In the rows, 128 means zero.
Each row has a class, written after it.
[115 127 129 122  82 148 150  94 153 118 132 132 123 127 113 116 125 115
 107 138 120 126 127 138 126  98 125 118 106 121 147 161 151  99 105 158
 114 101 109 168 111 149 115 141 118 124 142 132 136 154 105] : Bekof
[157  64 154 132  98 132  84 128 162 157 101  74 148 150 171 140 120 121
 203 157 135 131  76  91 115 147  87 127 139 121 169 153 121 108 137 158
 148 109 136 143 136 118 141 173 166 143  87  84 126 113 110] : manet
[112 162 115 127  90 144 157  84 128 114 134 137 109 143 111 134  98 125
 107 134 118 121 173 145 119 117 160 132 110 110 137 146 143 109  94 130
 104  89 122 142 134 168 125 119 119 124 167 148 133 154 116] : Zazol
[162 126 172 127 177 112 110 140 194 176 137 169 154 131 198 169 148 131
 142 143 160 156  60 133 171 132 131 113 132  91 122 151  92 143 137 123
 148 126 178 122 127 184 160 135 157 126 104 123 132 134 112] : dev
[126 122 144 131 125 109 139 131 141 140 121 115 122 154 128 144 120 114
 128 120 110 133 134  60 108 121 137 119 119 131 107 131 124 111  97 142
 105 120 106 143 132 126 100 146 151 135 133 139 110 139 104] : zovu
[153 131 127 165  88 127 143  89  94  93 104 102 136 126 101 131 121 113
  97  95 115 135 145 125 135 100 127 106 101 112 109 149 113  95 119 116
  89  85 120 143 128 151 123 134 150 127 165 164 128 150 106] : zovu
[133 134 132 132 123 111 118 121 126 117 115 127 132 145 133 124 112 131
 142  86 132 152 129 130 109 118 120  99 118 105 104 120 138 119 125 114
 135 136 103 142 136 146 115 152 146 110 114 148 123 115 112] : Galib
[126 134 135  70 135 139 149 137 179 150  93 144 119 110 103 131 132  88
 120 113 147 125 113 138 108 152 150 164  99 118 214 124 146 116 135 153
 108 126 166  94 159 148 125 125 125 110 133 124 148 131 143] : dev
[144 146 147  69 109 150 131 191 141 100  88 135 117 149 125 143 106 146
 127 174 124  99 116  94 144 120 167 143 160 138 107 115 147 130 120 158
 112  72 115 129 148 162 110 118 127 154 118 102 125 126 113] : topu
[135 113 105  81  94 116 169 127 139  99  95 156 179 149 144 113 114 125
 142 120 108  96  98 164 117 115 133 163 135 154 133 132  98 130 109 135
 100 117  88 120 159  99 108  83 139  86 123  98  81 124  89] : dev
[140 100 143  57 120 125 126 148 156 137 105 139 120 127 109 133 133 130
 114 139 149 109 119 133 134 126 151 136  94 110 101 130 170 116 152 139
 110 125 146 118 157 150 100 115 102 108 125 125 113 117 111] : Bekof
[136  64 151  95 124 134 146  55 114  55 128 165 145 143 147 152 137  98
 141 114  95 124 179 108 135 154 130 132 157 106 166 122 124 124  77  81
  95 177 124 155  88 131 131  86 133 139 129 102  86 157  88] : Bekof
[130 114 127 114 123 121  89 174 134 151 147  69 169 170 142 145  95 183
 144 124 151 127  89  94 126 120 110 174 133 122 111 175 108 137 145 124
 128 192 139 102 133 126 155  78 134 101 104 100 130 148 123] : topu
[137 123 106 142  92 139 150  77 142  81 117 160 150 138 136 104 107 134
 127 125 118 141 165 115 129 119 143 106  92 107 111 135 157 119 102 147
  97  99 133 141 125 138 136 111 108  95 175 149 124 126  94] : Zazol
[ 78 166 125 124  35 165 106 169 143 115 144 119 152 149 165 141 114 136
 135 122 126 147 140 138 123  91 154 163 145 142 184 122 154 117 109 130
 112 116 176 181 101  85 126 106 115 115 118 136 125 108  82] : dev
[137 100 135 123 151 114  93 119 135 107 119 138 146 120 117 128  97 121
 136 107 111 134 107 134 124 151 105 111  93 130  78 124 129 134 108  95
 120 133  97 140 128 155 129 126 140 114 148 133 112 143 105] : dev
[139 116 112 145  93 143 155  76 141 111 137 149 132 158 115 129 127 124
 119 121 123 149 162 123 132 110 133 129  98 109 139 150 154 125 113 137
 100 104 120 153 112 171 120 119 129 119 161 149 122 143 110] : Zazol
[130 125 141 134 147 125 118 166 151 137 116 138 133 136 112 130 126 123
 121  95 114 139  97 110 120 136 106  92 123 128  86 131 136 117 116 137
 127 151  86 154 141 135 110 148 139 128 115 136 129 129 113] : Galib
[114  99 115 131  87 127 156  71 127 101 135 114 116 157 137 147 104 131
 117 110 119 126 125 138 157  94 150 118  96 104 165 153 121 118 111 117
 120 127 106 162 118 163 115 114 122 124 171 150 122 145  89] : piras
[104 140 124 106  86 149 123  81 140  81 138 100 119 124  98 129 128 134
 112 129 128 142 134 132 134  98 161 113  89 114 145 119 134 129  97 137
 122  74 126 145 119 173 126 129 121 117 177 150 133 130 102] : manet
[112 153 130 123  88 149 135  70 141  95 126 132 141 147 111 117 109 133
 119 104 116 124 163 148 150 105 161 111  74 112 111 133 145 120 119 138
  98  95 109 140 109 191 139 123 141 125 168 145 144 117 113] : topu
[106 158 125 119  86 141 195 146 108 136 156 141 113 162 147  89 125 138
  94  88 150 110 143 152 148 167 104 122 104 100 123 145 122  93 128  97
  73 108 119 118 153 148 115 169 111 151 108 129 152 127 125] : Galib
[113 152 126 138  87 136 149 135 129  92 133  99 144 137 136 127 111 143
 125 116 124 156 158 146 150 114 122  86 110 120  92 140 151 108 123 143
  93  82 119 162  99 145 123 155 136 108 166 150 151 144  92] : Zazol
[151 116 127  72  99 126 168 119 130 124  93 137 112 117 103 149 126 138
 120 157 140 131 165 138 105 128 163 111 112 124 154 154 174 134 147 194
 128 137 148 139 141 126  90 136 115 120 121 130 116 115 110] : piras
[150  42 141  58 129 148 117 134 151 113  67 154 103 137 133 157 131 112
 129 123 121 118  98 113 119 132 144 142 115 149 154 119 168 137 122 166
 134 142 147 121 193 123 120 121 114 126 110 102 119 128  89] : Bekof
[133 160 117 148  95 115 162 112 151 114 146 133 135 113 107 125 120 125
 104 111 122 124 117 134 140 115 143  95 108 125  99 152 137 100 131 128
 110 116 105 151 127 166 119 132 124 122 158 148 123 146 118] : manet
[116 106 145 133 185  85 140 145 134 161 115 150 154 142 180 151 120 183
 141 114 142 148 116 154 145 150  84 140 134 102  93 124 131 165 186 120
 171 141 140 119 168 169 131 139 126 100  91 126 165 130 120] : dev
[115 104 119  94  84 126  88  93  97 117 170 139 162 141 133 135 199 122
 154  93  95 107 146 115 153 136 122 124 119 150 184 133 137 132 119 114
  85 113  99 104 164 124 148 157 105 167 167  97 100  86 156] : Bekof
[128  76 140  84 118 128 125 135 150 120  70 124 146  98 136 130  88  96
 105 155 116 105 111 107 106 143 128 124  83  97 108 146 152 131 115 152
 115 121 141 133 180 147  99 128 109 132 147 110 135 132  99] : topu
[145 144 122 115  67 120 166  75 156 116 128 150 139 147 114 108 117 143
 109 138 118 126 126 120 141  94 133 120  82 110 130 160 154 110 111 154
  82 106 103 121 144 178 138 115 125 128 161 137 103 146 107] : zovu
[ 84 126 146  86 107 160 113 155 149 152 100 128 107 100  97 129 115 122
 106 162 122 101 140 119 101 139 137 120  98 135 121 127 190 109 147 149
 137 152 133 136 213 152 123 156 126 104 107 128 133 156 134] : manet
[138 168 148 154 128 133 113 130  96 115  99 168 207 124 153 101 129 124
 190 106 149 195 186 122 133 113 105 127 135 107  18 155 125 139 140 180
  86 105 169 140 116 114 140 133 186 120 140 121 156  97  78] : Zazol
[117 148 106 143  95 145 173  87 124 109 133 129 126 141  85 118 127 130
 108 119 129 125 165 125 121 116 141 128 117 102 157 125 115 122  95 130
 103  97 112 142 115 145 117 129 139 114 152 155 112 146 109] : zovu
[151 118 148 140  92 123 132 127 131  97  83 124 149 104  81 138  97 100
 132  81 118  63 128 165 129 115 153 138 114 105 123 128 161 100 115 130
  96 152 108 116 119 123 102 135 142 115 117 111 120 130 101] : piras
[145 111 159 115 135 100  95 128 158 126 114 116 135 169 148 129 111 143
 177 107 113 148 134  94 102 123 106  90 113 123  93 132 163 105  78 139
 123 142 120 150 137 112 135 165 147 110 134 130 111 128 100] : manet
[158  91 141 143  74 114 147 159 128 119 148 138 185 159 178 145 145  72
 147 152 106 143 151  17 137 148 158 100 115 116 118 148 140  95 114 117
  57 105 134 146 134 129 152 169 165 155 118 115 110 122  92] : Galib
[114 144 115 131  84 143 154  89 133 125 139 103 136 130 124 107 131 132
 101 159 118 112 131 153 142  98 140  95  99 104 126 155 119 110 107 152
 100 100 122 153 144 153 121 131 124 120 162 147 141 142  93] : Bekof
[121 155 131 113 150 118 124 165 165 136 152  85 203 125 129 169 104 149
 171 170 146 135 194 114 104 157 121 130 152  99 135 112 160 160 127 146
 138 157 159 137  65 122 126 150 156 131 131 110 143 125 111] : zovu
[155 135 143  92 120 172 128 189 132 116  86 127 138 147 155 158 143 140
 122 123  94 150 177  75 127 144 128 102 109 125 131 164 185  66 138 178
 116  80 138 187 152 116  87 164 139 114 126 145 144 104 100] : topu
[136 125 131 133 126  89 197  91 125 112 146 157 185 151 174  99 159 156
 171 131 147 142 137 163 140 142 107 120 154 108 186 143  96 121 168 172
 130 161 174 174 125  81 165 142 140 136 143 143 126  81 136] : Bekof
[ 97 166 148 137 128 107 137 123 121 124 127 138 128 142 131 111 110 132
 139  98 106 122 154 128 104 133 108 105 123 118  86 127 157  96 100 133
 131 141 104 153 168 109 123 182 138 120 135 149 143 148 120] : Zazol
[116 130 134 129  91 118 148 111 105 109 120 104 119 116 119 122 103 119
 112 119 124 127 137 130 122  90 154 113 105 117 151 130 125 126 105 128
  76 113 128 130 130 158 139 142 131 117 167 139 146 163 103] : zovu
[120 115 144 124 144 110 102 155 158 175 137  99 122 146  87 138 123 105
 159 128 132 132 144 113 116 144 124 118 120 136  74 117 145 119 106 116
 132 104 112 142  90 106 121 158 128 119 136 124 124 131 147] : Zazol
[107 150 108 162 118 121 142 141  94 109 130 156 129 154 140 131 102 152
 101 151  85 130 113 129 168 105 110 103 146 107 118 118  98 128 165 125
  62  38  94 144  94 159 134 134 138 113 156 144 129 163  66] : dev
[120   4 132 133 146 150  52 146 169 162 137 103 199 141 102 145 153 118
 136  74 103  72 159 109  97 137 108 172  92 117 154 127 196 142 167 125
  72 188 135 103 160  85 163 157 106 134  86 100  97 123  80] : Galib
[120 115 137 141 133 112 127 112 142 141 115 142 118 160 101 138 121 133
 156 111 123 135 164  75  99 136 115 131 123 127 127 131 163 121  94 154
 149 144 113 141 154 128 103 153 140 116 130 140 121 148 131] : piras
[123 163 114 103 102 132 173 119 131 104 140 126 119 134  86 124 110 164
  77 116 135 125 126 150 137 102 153 146  96 117 124 141 137 120 130 123
 107 101 103 134 137 184 126 110 113 118 150 155 131 156 105] : zovu
[ 89 129 112 140  67 129  96  56 126 120 164 172 124 142 172  98 156  99
 142  56  78 149 131  81 112 124 114 139 110 146 131 161 128  91  71 140
  92  85  87 107 198 150 111 125 104 126 141 114  98 130 114] : Zazol
[133 143 100  87 104 158 117 110 164 130 112  90 122 165 143 155  56 166
 107 117 116 138 118 205 132 116  85 118  72 124 169 120 146 142 141 128
  67  79 103  77  92 188 125 146 156 124 143  91 103 130 100] : Bekof
[ 98 153 126 126  85 136 158 107 151 110 122 115 127 114 128 115 120 161
  96 118 134 135 131 129 156  98 144  91  93 114 106 144 126 115 105 146
 113  89 120 135 136 149 108 120  95  95 165 149 128 139 106] : piras
[143 123 123 149 138 121 111 136 210 151 160  93 185 131 129 111 161 150
 155 116 134 159  82 122 185 119  79 124 128 142 125 138 145  97 219 139
 137 137 139 144 146 183 171 112 133 128 148 137 132 145 158] : manet
[133 131 149  74  88  78 154 119 103 121 164  74 156 192 163  88 160 176
 140 154  74  99 106 105 146 117 146 122 124 122  65 109  92 107  94 174
 105 155 138 112 199 106  88  63 105  78 114 108 128 109  99] : Zazol
[137 118 127 119 129 112 100 109 142 116 141 148 159 159 111 128 134 128
 154  78 113 110 120 126 131 107 142 101 125 116  97 125 136 138  96  95
 139 166  79 154 127 131 137 141 132 129 138 133 101 121 115] : topu
[104 184 120 145 100 138 102  96  89 107 143 109 156  93 144 118 138 149
 155 146 149 139 145 131 146 137 146  73 139 139  24 124  79 119 152 124
 159 118 132 123  58  58 117 105 150  56 130 145 123 103 104] : Zazol
[124 186 103 126  92 132 181 119 146 113 137  82 125 129 108 120 101 148
 110 128 122 132 157 156 148 107 136 114 120 105 133 128 156  94 144 149
 105  84 116 136 112 166 115 137 122 122 146 138 143 138 114] : Bekof
[104  94 164 150 197  93  76 142 114 155 153  89 153 138 180 149 128 183
 127 132 137 118  44 184 166 106 106 151  91 121  95 129  60 189 152 105
 137 133 116 118  96 160 131 120 153 112 147 136 162  98 108] : dev
[121  84 135  95 156 100 125 109 179 121 149 106 170 155 191 125 128 155
 110 158 129 144 121 145 156 124 109 123  72 119  42 144 129 146 126 153
 130  62 147 101 190 159 151 154 109 147 153 131 109 111 117] : Zazol
[127 134 136 111 100 119 145  89 122  95 125 136 126 137 130 128 128  98
 113 158 110 139 138 113 138 101 146  92 113 113 130 134 124 122 109 153
  81  85 137 144 107 142 122 136 128 138 195 145 131 146 108] : Zazol
[135 155 110 125  89 121 154  86 121  99 139 152 153 148 134 117 101 150
 108 128 110 118 137 140 143  95 136 120 103  92 125 145 131 113 138 130
  87  95 110 141 145 182 134 124 128 132 164 146 117 141  83] : zovu
[ 94 145 135 115 115 121  81 101  98  79 146 134 113 144 127 115 129  80
 133  96 101 129 225 104 120  95 147 113 151 100 104 132 187  83 113  82
 104 100  92 144  92 163 113 157 111 129 134 153 131 152 133] : topu
[125 107 142 155 153  84 119 115 124 128 113 107 133 153 139 124 128 148
 132  88 105 135 140 163 118 124 107 109 106 130 102 124 131 134  93 110
 106 123 105 128 156 124 134 160 149 128 143 156 122 133  99] : piras
[127 165 115 137 108 151 132  85 144 124 142 122 118 134 102 135 101 132
  78 133 113 117 115 148 142 100 142 119  94 101  88 158 115 109 118 142
 105  76 111 126 118 170 118 117 123 129 156 145 125 157  88] : Zazol
[117 116 139 132 132 117 131 118 161 126 106  96 136 154 123 144 103 159
 164 100 131 136 138  73 118 124 116 129 129 135 110 118 134 130 100 132
 138 126 101 137 141 121 112 141 142 123 139 129 112 155  95] : piras
[114 132 126 147 130 103 144 154 135 125 113 125 120 120 123 115 102 132
 144 118 130 137 152  97 125 135 109 120 127 111  77 131 160 112  91 136
 134 109 104 144 147 119  86 152 116 121 143 140 114 133 117] : piras
[148 128 147  91 133 137 106 172 123 141  84 156 125  93  98 146 122  95
 100 121 130 103 103 187 126 137 142 163 108 126 124 127 159 138 140 119
 128 143 150 109 173 162 116 116 141 134 117 111 138 120 152] : topu
[109 134 117 160  82 157 159 122 115  99 128  83 118 112  98 122 134 123
 116 111 127 115 152 139 155 100 149 119 126 129 153 137 150 117 123 149
 101 122 114 140 120 127 134 149 127 121 135 149 151 152 107] : dev
[117 125 118 148  84 134 157  85 132 108 138 148 133 147 124 128 108 141
 111 110 131 130 154 131 145  99 147 126  84 123 133 150 145 133 126 136
 103 110 113 158 118 183 106 126 118 137 169 150 131 123 111] : piras
[110  82 138 190 165 132 105 131 150 163  92 142 152  95 152 138 126 133
 103 196  92 111 102  81 105 171 116 107 134 145 149 118  64 139 152 131
 109  79 153 160 168 130 148 108 131 106 149 153 112 155 117] : dev
[172 148 139  95 136 107 131 129 132 148 125 135 162 152 198 106 109 169
 150 216 131 157 131 128  98 121 138  93 129 120 179 149 113 152 150 130
  94 129 150 158  48 123 141 121 134 121 128 118 150 104  96] : piras
[143 124 139 139 141 107  95 144 125 116 107 109 138 151 106 130  93 110
 151  79 117 135 129  98 101 123 119 107 125 123  67 107 134 114 114 111
 126 120  85 140 140 146 111 161 150 137 121 132 121 119 124] : Galib
[129 140 107 135  99 137 163 101 123  90 146 127 143 133  95 118 120 115
 109 139 127 105 127 133 142 101 141 124 117  97 126 132 111 123  85 132
 121  76 101 151 122 148 112 134 121 138 176 142 128 142 108] : Galib
[115 149 140 146 152 109 102 150 137 139 137 100 120 149 118 143 128 158
 152 112 129 141 136  79 124 128  94 104 135 120  67 133 148 103 106 125
 161 106 103 148 126  86 119 184 134 127 139 151 116 129 124] : manet
[165 100 157 118 113 152 144 173 139 128  87 137 133 110 109 163 133 131
 119 147 136  78 103 106 128 142 150 135 139 121 153  95 154 139 130 120
 149 139 130 141 155 136  98 141 125 130  92 107 129 122 134] : Galib
[114 148 142 131 132  98 151 141 118 147 115 128 128 143 108 123 106 152
 144 114 129 126 143 106 124 133 108 136 134  98  85 120 128 129 101 105
 139 115 109 156 155 136 105 136 127 129 149 134 123 139 138] : topu
[154 150 174 117 153  97 123 145 128 121 112 131 157 118 153 128 143 143
 116 201 123 172 124  69 149 133 122  98 115  78  67 157 128  95 124 118
 146  60 155 155 127 111 175 154 125 139 138 148 136 107 131] : manet
[128  65 146  86 137 138 103 128 137 126 107 125 110 124 118 160 127 125
 141  96 137  85 125 115 136 130 146 115 123 128 132 131 148 138 107 128
 137 180 107 115 136 134 103 128  87 117 126  93 120 111 151] : Bekof
[127 151 118 139 125 151 167  88 155 108 138 121 127 126  89  97 140 139
  91 118 118 125 130 133 133  96 117 156 114 116 162 148 135  94 125 154
 110  72 110 148 145 169 130 133 117 138 156 151 139 167 118] : Bekof
[108 144 114 145  85 141 146 102 122 119 131 133 133 111 127 116 114 115
 116 135 118 125 133 124 136 117 130 116 110 140 126 144 126 116 114 129
 113  82 120 154 133 134 125 135 115 127 168 142 145 157 106] : dev
[124 145 120 114  93 137 151  82 138 102 128 132 139 143 115 118 108 148
 116 118 120 124 151 161 146  95 132  97 106 105 114 137 123 121 120 154
 100  81 108 156 118 163 116 119 106 136 177 139 113 114 110] : Galib
[119 135 151 123 129 128 104 139 128 126 124 123 139 156 107 128 121 143
 144  99 105 140 110 118 128 123  85 121 125 121 107 139 142 105 125 139
 127 122  96 167 136 112 138 170 141 138 137 131 132 142 113] : Zazol
[ 86  96 135  87  80 165 121 177 143 112 104 121 150 124 138 143 170 126
 120 157 120 114 124 133  97 132 136 124 157 181 202 117 125 118 116 167
 167  34 141 203 168  81 112 166  85 124 135 132 156 115 132] : Galib
[173 108 171 123 133  98 153 128 161 140  81 143 138 125 136 143 135 169
 117 157 117  77  88 110 118 142 154  80 121  98 109 123 120 121 141 172
 108 138 138 109 177 125 124 141 129  83  99 128  99 130 107] : Zazol
[112 100 153 126 163  86 159 134 150 164 121  96 132  77 134 145 159 162
  98 185 125 154 118 124 126 177 105 111 118 108 181 110 113 153 170 135
 129  99 147 101 136 126 167 147 114 120 116 128 106 119 171] : Galib
[113  96 156 148 149 110  97  89 182 154 132  92 188 105 120 147 197 132
 186 123 134 141 124  97 147 105 159 144 149 144  90 124  95 140 131 167
 180 125 163 135 123  67 173  94 150  95 128 136 107 122 107] : topu
[119 174 111 142  91 143 146  88 142 129 150 122 126 122 114 122 126 123
  87 138 105 143 114 142 128 106 131 111  87 141 133 140 130 119 116 143
 117  86 118 137 117 150 123 134 130 122 168 146 150 154 118] : Zazol
[158  79 131 133 112 105 108 126 121 149 145 150 131 139 111 149 148 118
 119 128 121  99  88 121 149 123 159 101  97 132  96 127 128 168  98 135
 129 136 138 108 170 158 132 135  98 128 134 115 140 120 135] : dev
[121 144 141 130 140 112 140 144 137 141 105 108 119 144 139 122 124 156
 154 103 125 140 123 125 115 134  92 107 140 129 127 132 139 105 101 128
 135 133  97 152 152 112 121 163 141 115 133 139 144 143 115] : Bekof
[125 139 131 176 151 112 116 163 136 157 118 119 124 155 116 133 105 154
 140 101 122 138 103  93 121 116 113 122 126 134  94 131 118 122 106 123
 141 109  95 158 132 120 114 153 142 121 140 150 141 140 107] : piras
